Here is a tiny trained network, its code and every weight. The questions are about switching its units off for an input and a target symbol, where a switched-off unit gives its printed mean instead of its output.

import numpy as np


def w(rows, s, z=0):
    codes = np.array(rows[::2]) - 128.0
    scale = np.full(codes.shape[1], s)
    scale[-1] = z or s
    return codes * scale


def norm(h):
    return h / np.sqrt((h * h).mean(-1, keepdims=True) + 1e-5)


def f(y):
    return np.maximum(y, 0)


def softmax(a):
    e = np.exp(a - a.max(-1, keepdims=True))
    return e / e.sum(-1, keepdims=True)


def log_softmax(a):
    a = a - a.max(-1, keepdims=True)
    return a - np.log(np.exp(a).sum(-1, keepdims=True))


def net(x, mask):
    ids = ['ΞΦΩαβγζημσψ'.index(c) for c in x.split()]
    T = len(ids)
    res = E[ids] + P[:T]
    u = 0
    for l in range(2):
        r = norm(res)
        for j in range(3):
            rows = slice(2 * j, 2 * j + 2)
            q, k, v = (r @ M[l][rows].T for M in (Q, K, V))
            z = softmax(np.where(np.tri(T) > 0, q @ k.T / 2**0.5, -1e9)) @ v
            o = O[l][rows]
            res = res + np.where(mask[u + j], z, o[:, -1]) @ o[:, :-1]
        u += 3
        y = f(norm(res) @ A[l][:, :-1].T + A[l][:, -1])
        res = res + np.where(mask[u : u + 16], y, B[l][:, -1]) @ B[l][:, :-1]
        u += 16
    return log_softmax(norm(res)[-1] @ U[:, :-1].T + U[:, -1])


Q, K, V, O, A, B = {}, {}, {}, {}, {}, {}
E = w([
[150,82,89,40,94],'Ξ',
[149,140,193,104,84],'Φ',
[150,141,200,95,112],'Ω',
[157,128,70,150,165],'α',
[68,156,92,87,115],'β',
[84,76,193,206,133],'γ',
[69,211,194,49,148],'ζ',
[69,167,91,109,165],'η',
[129,141,114,40,120],'μ',
[128,186,215,120,115],'σ',
[175,162,100,141,2],'ψ',
],0.0099)
P = w([
[29,142,116,93,78],'0',
[233,160,227,201,188],'1',
[32,135,94,104,90],'2',
[234,156,213,180,194],'3',
[32,132,87,107,92],'4',
[232,156,194,149,205],'5',
[37,128,83,111,95],'6',
[226,151,175,115,211],'7',
[40,125,78,116,94],'8',
[235,150,156,108,220],'9',
[42,122,75,118,98],'10',
[242,147,148,101,228],'11',
[38,133,77,118,95],'12',
[254,161,166,87,220],'13',
],0.0046)
Q[0] = w([
[163,1,169,6,93],'0.h0',
[49,187,54,144,38],'0.h0',
[188,76,150,174,240],'0.h1',
[179,194,74,93,21],'0.h1',
[201,163,106,71,133],'0.h2',
[240,207,134,109,127],'0.h2',
],0.008)
K[0] = w([
[95,64,157,117,214],'0.h0',
[137,88,116,210,74],'0.h0',
[81,73,183,88,254],'0.h1',
[200,159,92,102,45],'0.h1',
[86,159,143,60,185],'0.h2',
[106,100,152,117,166],'0.h2',
],0.0094)
V[0] = w([
[68,97,130,147,94],'0.h0',
[66,51,164,136,180],'0.h0',
[53,32,199,127,225],'0.h1',
[252,147,66,67,67],'0.h1',
[230,117,62,176,26],'0.h2',
[80,212,118,148,47],'0.h2',
],0.0038)
O[0] = w([
[179,61,94,142,163,101],'0.h0',
[4,70,175,130,158,81],'0.h0',
[141,12,193,55,91,34],'0.h1',
[155,180,121,167,115,220],'0.h1',
[145,53,72,161,156,2],'0.h2',
[188,145,29,218,158,194],'0.h2',
],0.004,0.0022)
A[0] = w([
[151,86,194,172,167,192],'0.n0',
[82,162,75,121,97,67],'0.n1',
[58,118,17,179,129,83],'0.n2',
[30,112,109,203,109,2],'0.n3',
[126,170,141,130,158,148],'0.n4',
[211,154,105,164,58,104],'0.n5',
[206,148,113,127,19,196],'0.n6',
[46,116,152,89,187,156],'0.n7',
[70,194,153,122,77,97],'0.n8',
[57,57,187,102,128,80],'0.n9',
[104,166,121,140,114,132],'0.n10',
[209,155,140,158,113,105],'0.n11',
[222,136,87,129,185,90],'0.n12',
[149,107,104,138,237,65],'0.n13',
[123,198,103,83,254,176],'0.n14',
[168,61,78,120,145,145],'0.n15',
],0.008,0.0024)
B[0] = w([
[92,111,63,141,134,162],'0.n0',
[160,114,119,181,151,181],'0.n1',
[69,140,220,160,154,174],'0.n2',
[212,145,128,77,62,141],'0.n3',
[158,120,131,154,107,179],'0.n4',
[59,104,112,115,172,173],'0.n5',
[85,145,108,45,158,217],'0.n6',
[143,172,200,142,90,175],'0.n7',
[117,97,78,121,173,209],'0.n8',
[135,158,100,151,132,150],'0.n9',
[129,127,142,116,151,167],'0.n10',
[141,123,101,102,117,177],'0.n11',
[154,153,160,2,137,184],'0.n12',
[131,66,96,130,18,148],'0.n13',
[160,178,121,141,140,253],'0.n14',
[131,205,93,130,146,151],'0.n15',
],0.0066,0.0065)
Q[1] = w([
[179,75,116,142,52],'1.h0',
[136,94,102,133,165],'1.h0',
[254,82,169,120,157],'1.h1',
[80,175,58,124,108],'1.h1',
[188,98,108,145,121],'1.h2',
[74,204,136,174,136],'1.h2',
],0.0089)
K[1] = w([
[201,92,175,128,71],'1.h0',
[118,117,139,175,131],'1.h0',
[197,255,202,20,234],'1.h1',
[115,105,26,212,85],'1.h1',
[121,168,97,70,175],'1.h2',
[107,97,126,193,46],'1.h2',
],0.0063)
V[1] = w([
[155,133,94,205,69],'1.h0',
[128,252,126,144,165],'1.h0',
[109,173,253,61,148],'1.h1',
[129,47,164,176,55],'1.h1',
[149,215,151,125,194],'1.h2',
[150,42,183,96,19],'1.h2',
],0.0041)
O[1] = w([
[54,171,50,111,206,41],'1.h0',
[208,131,130,254,50,254],'1.h0',
[93,152,93,89,222,202],'1.h1',
[202,184,155,119,55,16],'1.h1',
[131,86,110,42,153,217],'1.h2',
[133,123,50,168,145,38],'1.h2',
],0.0036,0.0043)
A[1] = w([
[125,146,133,108,127,171],'1.n0',
[110,149,111,144,117,49],'1.n1',
[157,143,125,119,145,130],'1.n2',
[154,131,118,97,121,86],'1.n3',
[144,120,113,102,118,115],'1.n4',
[134,152,167,148,148,105],'1.n5',
[161,142,118,122,85,84],'1.n6',
[117,131,102,132,168,25],'1.n7',
[130,132,127,105,131,114],'1.n8',
[92,153,102,144,99,49],'1.n9',
[85,117,97,117,83,42],'1.n10',
[105,130,106,133,82,74],'1.n11',
[113,145,164,124,142,58],'1.n12',
[140,132,125,115,124,107],'1.n13',
[176,146,186,155,3,3],'1.n14',
[141,90,102,122,126,138],'1.n15',
],0.017,0.0029)
B[1] = w([
[118,130,104,220,135,253],'1.n0',
[107,68,77,172,197,153],'1.n1',
[84,141,80,152,112,231],'1.n2',
[95,136,122,138,68,221],'1.n3',
[127,116,218,142,92,193],'1.n4',
[187,58,76,19,148,212],'1.n5',
[151,154,205,81,66,170],'1.n6',
[223,180,117,189,122,154],'1.n7',
[117,107,122,157,74,205],'1.n8',
[140,51,105,177,176,167],'1.n9',
[253,154,142,141,140,159],'1.n10',
[161,182,142,199,202,148],'1.n11',
[148,96,175,152,47,187],'1.n12',
[74,120,132,130,62,171],'1.n13',
[248,194,184,241,29,195],'1.n14',
[82,38,68,141,158,142],'1.n15',
],0.0049,0.0056)
U = w([
[204,149,181,214,40,109],'Ξ',
[64,109,76,19,182,167],'Φ',
[19,211,49,152,52,64],'Ω',
[179,60,12,89,29,42],'α',
[178,51,193,62,85,107],'β',
[143,173,236,111,231,107],'γ',
[84,216,169,74,144,118],'ζ',
[25,126,184,120,55,171],'η',
[139,184,40,163,222,190],'μ',
[254,71,118,64,189,55],'σ',
[94,62,143,133,155,254],'ψ',
],0.0095,0.0048)

Each question gives the input, a string of symbols that net reads in full, and the target symbol t.
The units are the heads (2 rows each of Q, K, V and O) and the neurons (one row each of A and B). Each row of codes is followed by its name. A weight is (code - 128) times the scale printed after its matrix; where a second scale follows, it is the last column's (O, A, B and U).
mask holds one flag per unit, layer by layer, with each layer's heads first. A switched-off unit (its flag False) gives its mean, the last column of its rows in O or B, instead of its output. The means were averaged over made-up inputs and are rounded, as every weight is.
A unit's drop is (log p(t) with every unit on - log p(t) with that unit switched off) / (log p(t) with every unit on - log p(t) with every unit switched off).
The circuit of an input: a set's keep is (log p(t) with only the set's units on - log p(t) with every unit switched off) / (log p(t) with every unit on - log p(t) with every unit switched off). Starting from the 12 units with the biggest drops (on a tie, the unit counted first), units are removed one at a time, each time the one whose removal leaves the highest keep (on an exact tie, the one counted first), for as long as the keep stays at least 0.8.
circuit, biggest first: the units of the circuit, biggest drop first
unit that matters most: the unit with the biggest drop
top k neurons: the k neurons with the biggest drops, biggest first
top k neurons in layer l: the k neurons of layer l with the biggest drops, biggest first
which heads matter: for each layer, one digit per head in row order, 1 if its drop is at least 0.15 and else 0, layers parted by /
drop when u is switched off: that unit's drop, to one decimal
input η ψ σ Ω, target β: top neuron => [1.n14]
input μ μ μ σ μ ζ Ω μ Φ Φ η Φ γ γ, target ψ: circuit, biggest first => [0.n0 0.h1]
input Ω ψ Ω Φ ψ σ Φ Ω Ξ γ η, target Ξ: which heads matter => 001 / 010
input σ Ξ ψ γ α γ σ μ α, target Ξ: top 3 neurons => [0.n0 0.n13 0.n8]
input γ α β, target Ξ: top 4 neurons in layer 0 => [0.n3 0.n7 0.n6 0.n0]
input β Ξ μ ψ Φ α Ω Φ γ σ μ, target Ξ: top 3 neurons => [0.n0 0.n6 0.n3]
input Ξ γ μ ζ Ω μ Φ μ Ω μ ζ, target Ξ: top 3 neurons => [0.n0 0.n6 0.n7]
input γ ζ Φ μ α Ω Ω Φ μ, target Ξ: which heads matter => 100 / 010
input μ γ η Ω Ω Φ Ξ, target Ξ: which heads matter => 100 / 010
input μ β ψ, target μ: top 2 neurons => [0.n6 0.n5]
input Ξ μ Ξ Ξ Φ β Ξ α ζ μ β, target ψ: top 3 neurons in layer 0 => [0.n8 0.n2 0.n12]
input σ μ α Φ Ω ζ Φ, target Φ: top 2 neurons => [0.n6 0.n8]
input σ σ Ω, target η: top 2 neurons in layer 0 => [0.n14 0.n2]
input Ξ ψ Ξ Ω, target β: top neuron in layer 0 => [0.n13]
input Ω β η α μ μ σ μ α Ξ μ β σ, target β: top 3 neurons => [1.n12 1.n5 0.n8]
input Ω σ ζ ζ Ξ Ξ ψ σ Ξ Φ σ, target μ: which heads matter => 010 / 000
input ζ ζ σ Φ α, target σ: top 2 neurons => [0.n2 1.n5]
input ψ ψ Ξ α Ξ Ξ σ β μ, target μ: drop when 1.n5 is switched off => 0.0
input Ω γ μ ζ σ ψ σ β ψ μ μ μ β, target μ: drop when 0.h0 is switched off => 0.1
input Φ ζ Φ Ω μ Ω Φ Φ, target η: unit that matters most => 1.n5
input ψ ψ μ, target μ: drop when 0.h1 is switched off => 0.5
input η Ξ α σ σ η Ξ μ Ω, target η: top 3 neurons => [0.n14 1.n5 1.n14]
input ψ μ α Ξ γ, target Ξ: top 2 neurons => [0.n3 1.n14]
input σ μ α ψ Ω β Ω μ ψ ψ, target Ω: top 2 neurons in layer 0 => [0.n5 0.n6]
